Below are the code and all the weights of a small trained network. Each question names an input and a class and asks about switching units off, where a switched-off unit gives its printed mean instead of its output.

import numpy as np


def w(rows, s, z=0):
    codes = np.array(rows[::2]) - 128.0
    scale = np.full(codes.shape[1], s)
    scale[-1] = z or s
    return codes * scale


def norm(h):
    return h / np.sqrt((h * h).mean(-1, keepdims=True) + 1e-5)


def f(y):
    return y / 2 * (1 + np.tanh(0.7978845608 * (y + 0.044715 * y**3)))


def log_softmax(a):
    a = a - a.max(-1, keepdims=True)
    return a - np.log(np.exp(a).sum(-1, keepdims=True))


def net(x, mask):
    res = np.array(x, float).reshape(1, 3) / 4 @ E
    u = 0
    for l in range(3):
        y = f(norm(res) @ A[l][:, :-1].T + A[l][:, -1])
        res = res + np.where(mask[u : u + 9], y, B[l][:, -1]) @ B[l][:, :-1]
        u += 9
    return log_softmax(norm(res)[-1] @ U[:, :-1].T + U[:, -1])


A, B = {}, {}
E = w([
[255,109,74],'x0',
[106,124,41],'x1',
[94,205,132],'x2',
],0.0064)
A[0] = w([
[146,93,220,85],'0.n1',
[203,119,57,117],'0.n2',
[136,46,70,116],'0.n3',
[143,75,221,2],'0.n4',
[88,176,204,227],'0.n5',
[179,69,109,188],'0.n6',
[113,111,248,77],'0.n7',
[100,44,244,122],'0.n8',
[233,161,105,137],'0.n9',
],0.012,0.0049)
B[0] = w([
[127,160,207,172],'0.n1',
[134,15,130,218],'0.n2',
[97,163,52,182],'0.n3',
[79,181,162,150],'0.n4',
[104,191,166,255],'0.n5',
[43,130,115,212],'0.n6',
[129,50,233,202],'0.n7',
[76,99,254,227],'0.n8',
[178,31,173,229],'0.n9',
],0.0086,0.0062)
A[1] = w([
[138,112,251,174],'1.n1',
[85,253,114,65],'1.n2',
[107,129,85,2],'1.n3',
[108,237,106,86],'1.n4',
[233,8,112,121],'1.n5',
[208,80,106,58],'1.n6',
[44,96,80,144],'1.n7',
[57,117,40,137],'1.n8',
[106,190,113,121],'1.n9',
],0.011,0.0065)
B[1] = w([
[178,186,115,255],'1.n1',
[52,176,68,152],'1.n2',
[172,140,92,114],'1.n3',
[66,187,96,142],'1.n4',
[35,11,85,225],'1.n5',
[53,2,100,146],'1.n6',
[165,200,143,168],'1.n7',
[213,182,97,165],'1.n8',
[85,160,119,135],'1.n9',
],0.0098,0.0086)
A[2] = w([
[139,209,49,167],'2.n1',
[238,244,117,136],'2.n2',
[228,181,80,158],'2.n3',
[159,119,65,103],'2.n4',
[65,55,138,158],'2.n5',
[175,111,92,2],'2.n6',
[54,193,52,117],'2.n7',
[181,168,49,73],'2.n8',
[102,75,160,213],'2.n9',
],0.011,0.0081)
B[2] = w([
[187,142,116,186],'2.n1',
[197,19,108,189],'2.n2',
[228,107,153,150],'2.n3',
[126,64,145,133],'2.n4',
[106,84,35,217],'2.n5',
[152,178,125,112],'2.n6',
[149,167,43,170],'2.n7',
[246,150,123,134],'2.n8',
[65,135,124,253],'2.n9',
],0.011,0.0067)
U = w([
[205,118,56,152],'0',
[107,218,73,204],'1',
[81,16,59,236],'2',
[135,116,153,2],'3',
[211,119,194,9],'4',
[61,161,251,219],'5',
],0.014,0.0086)

Each question gives the input, the list of numbers given to net, and the class t.
The units are the neurons (one row each of A and B). Each row of codes is followed by its name. A weight is (code - 128) times the scale printed after its matrix; where a second scale follows, it is the last column's (A, B and U).
mask holds one flag per neuron, layer by layer. A switched-off neuron (its flag False) gives its mean, the last column of its row in B, instead of its output. The means were averaged over made-up inputs and are rounded, as every weight is.
A unit's drop is (log p(t) with every unit on - log p(t) with that unit switched off) / (log p(t) with every unit on - log p(t) with every unit switched off).
unit that matters most: the unit with the biggest drop
top k neurons: the k neurons with the biggest drops, biggest first
top k neurons in layer l: the k neurons of layer l with the biggest drops, biggest first
drop when u is switched off: that unit's drop, to one decimal
input [0,5,-4], class 0: unit that matters most : 0.n3
input [4,-8,6], class 4: top 2 neurons : 1.n1; 2.n2
input [3,-3,7], class 4: top 2 neurons : 0.n2; 0.n5
input [-2,-2,7], class 1: top 2 neurons in layer 0 : 0.n8; 0.n9
input [1,7,-6], class 0: top 2 neurons in layer 1 : 1.n8; 1.n7
input [1,6,-5], class 0: top 4 neurons : 0.n3; 1.n8; 0.n6; 0.n7
input [-3,-2,6], class 1: top 2 neurons in layer 0 : 0.n9; 0.n8
input [-6,-3,8], class 1: top 2 neurons in layer 0 : 0.n9; 0.n2
input [1,-2,1], class 4: top 4 neurons : 1.n1; 1.n5; 0.n2; 1.n6
input [1,8,-4], class 0: top 2 neurons : 0.n3; 1.n8
input [-2,7,4], class 0: top 2 neurons in layer 1 : 1.n8; 1.n5
input [4,-8,5], class 4: top 2 neurons in layer 0 : 0.n2; 0.n8
input [-7,8,2], class 1: top 2 neurons in layer 0 : 0.n2; 0.n9
input [-1,-1,4], class 1: top neuron in layer 0 : 0.n9
input [4,-8,2], class 5: top 3 neurons in layer 0 : 0.n9; 0.n7; 0.n3
input [-6,8,-3], class 0: drop when 2.n2 is switched off : 0.1
input [-4,3,0], class 1: drop when 0.n2 is switched off : 0.5
input [0,-3,-8], class 5: drop when 1.n5 is switched off : 0.1
